x =
[[ 71  -8 -21  -3   4  -1  10   3 -34  -5 -35   4]
 [-51 -22 -31   8   3   3   1   1 -34  12 -23  13]
 [-38 -18 -24   6   4   2   3   2 -26  10 -17  12]
 [ 36   9  25  -5   7  -1  17   7  35   0  29  11]
 [-50 -11  -8   5   4   2   4   3  -1  11   5  13]]
Indices start at 1.
row 1 col 1 = 71
row 5 col 10 = 11
row 4 col 3 = 25
row 4 col 10 = 0
row 1 col 9 = -34
row 1 col 2 = -8
row 4 col 5 = 7
row 1 col 4 = -3
row 2 col 2 = -22
row 1 col 6 = -1
row 2 col 12 = 13
row 4 col 7 = 17
row 3 col 11 = -17
row 1 col 11 = -35
row 5 col 4 = 5
row 3 col 5 = 4
row 2 col 8 = 1
row 3 col 10 = 10
row 2 col 3 = -31
row 5 col 12 = 13
row 1 col 3 = -21
row 2 col 1 = -51
row 5 col 9 = -1
row 2 col 5 = 3

a =
array([[   2.83,   45.12,  -63.50,  152.34,  -12.18,   97.35, -102.88],
       [ -11.25,  -43.71,  -32.63,  109.86,  103.42,   52.07,  -51.13],
       [ -20.66,  -10.98, -111.53,   43.59,   21.04,  121.13,  -65.62],
       [ -28.65, -156.33,  135.48,  130.11,   -7.71,   51.35,  -71.44],
       [ -34.95, -101.45,   21.42,  163.97,   50.00,  116.34,  -98.20],
       [ -63.16,  130.63,  -12.79,  166.42,   63.16,  218.98,   12.87],
       [ -23.82,  109.78,  -49.19,   90.17,   86.99,  172.26,   61.12],
       [  51.96,  -28.62,  165.21,    7.56, -139.16,  108.94, -120.54],
       [  74.19,  108.30,   28.82,  -40.48, -127.29,  137.40,    6.37]])
Indices start at 1.
(1, 1): 2.83
(8, 5): -139.16
(2, 6): 52.07
(8, 7): -120.54
(4, 1): -28.65
(5, 2): -101.45
(7, 3): -49.19
(3, 2): -10.98
(9, 4): -40.48
(6, 5): 63.16
(2, 3): -32.63
(5, 3): 21.42
(9, 2): 108.30
(2, 5): 103.42
(6, 7): 12.87
(5, 1): -34.95
(8, 6): 108.94
(6, 1): -63.16
(7, 2): 109.78
(7, 5): 86.99
(2, 1): -11.25
(3, 4): 43.59
(2, 2): -43.71
(4, 2): -156.33
(1, 2): 45.12
(7, 7): 61.12
(3, 1): -20.66
(1, 3): -63.50
(7, 1): -23.82
(9, 6): 137.40
(4, 7): -71.44

W =
array([[ -70.0,   -8.4,  -79.9,  -80.6,  -70.8,  -75.3,  -23.1,  -60.9,
         -85.4,  -95.8,   12.9,   -3.1,  -80.2,  -82.5,  -44.9,  -57.8],
       [ -35.2,  -20.8,  -11.8,  -32.9,  -17.5,  -31.4,  -36.9,  -30.4,
         -28.0,  -52.0,  -35.5,  -25.2,  -42.3,  -51.1,  -15.4,  -26.3],
       [-272.0,  -30.9, -181.2, -167.5,   43.5,   57.8,   52.0,  -89.9,
          98.5, -116.6, -124.3,  -13.9, -147.0,   31.1, -124.5, -192.2],
       [ -41.9,    3.0,   41.7,  -41.6,   14.5,  -33.2,  -57.1,  -32.2,
         -33.0, -111.2,  -54.3,  -18.5,  -79.8, -113.6,   25.7,  -15.7],
       [-198.1,  -31.0, -137.0, -209.7,   27.5,   30.8,  -20.0,  -34.7,
          64.1, -100.3, -105.2,  -31.8,  -92.9,   42.0, -141.2, -155.0],
       [-206.5,  -35.1, -166.4, -192.3,   11.4,  118.2,  -45.2,   51.8,
          53.6,  -48.8, -144.1,  -81.4, -118.0,   61.6, -165.5, -169.8],
       [ -99.5,  -14.8,  -48.3, -109.5,   -5.7,  -19.5,  -50.8,  -44.3,
         -17.5,  -57.9,  -50.6,  -36.1,  -44.2,  -23.9,  -78.6,  -63.7],
       [-235.7,  -35.9, -174.0, -181.5,   37.9,   57.6,   24.8,  -56.9,
          87.7, -108.1, -122.0,  -16.0, -126.5,   43.0, -127.8, -174.2],
       [-244.3,  -33.9, -175.7, -179.0,   41.6,   54.8,   33.8,  -66.1,
          86.3, -108.2, -126.0,  -14.6, -129.5,   37.9, -127.4, -177.6],
       [-220.9,  -22.7, -179.0, -177.7,  -14.8,  240.4, -113.3,  166.8,
          -8.6,   28.7, -183.5, -160.1, -143.3,   64.6, -216.9, -170.4],
       [-244.8,  -37.4, -198.6, -131.9,  129.6,   23.0,   62.6,  -70.8,
          47.9, -129.1, -159.0,  -78.1, -219.2,  106.1, -138.1, -207.5],
       [-100.2,   91.5, -184.3, -131.8, -106.6, -107.3,  -58.8,  -31.2,
        -151.3,  -56.1,  -27.4,  -10.0, -137.3, -161.5,  -27.9,  -39.4],
       [-223.4,  -22.1, -179.5, -175.8,  -16.0,  244.9, -111.7,  169.9,
         -11.2,   33.9, -188.2, -162.2, -147.6,   61.2, -215.5, -168.4],
       [-269.6,  -31.0, -189.8, -157.0,   62.2,   57.5,   52.3,  -88.0,
          80.9, -117.7, -136.8,  -18.2, -160.9,   41.7, -125.4, -188.7],
       [-247.8,  -39.1, -123.9, -154.3,  -18.1,  -20.3,   92.6,  -31.2,
         220.8, -147.3,  -51.4,  -58.8, -146.7,   66.5, -192.9, -318.8]])
Rows and columns are counted from 1.
(1, 1)	-70.0
(8, 16)	-174.2
(14, 16)	-188.7
(12, 15)	-27.9
(5, 5)	27.5
(8, 15)	-127.8
(2, 13)	-42.3
(14, 15)	-125.4
(13, 9)	-11.2
(11, 7)	62.6
(1, 7)	-23.1
(9, 3)	-175.7
(2, 6)	-31.4
(9, 5)	41.6
(3, 7)	52.0
(15, 12)	-58.8
(7, 6)	-19.5
(2, 9)	-28.0
(4, 11)	-54.3
(4, 16)	-15.7
(7, 2)	-14.8
(13, 14)	61.2
(15, 10)	-147.3
(13, 13)	-147.6
(5, 10)	-100.3
(9, 4)	-179.0
(2, 7)	-36.9
(10, 16)	-170.4
(2, 5)	-17.5
(14, 4)	-157.0
(13, 12)	-162.2
(12, 3)	-184.3
(15, 7)	92.6
(12, 7)	-58.8
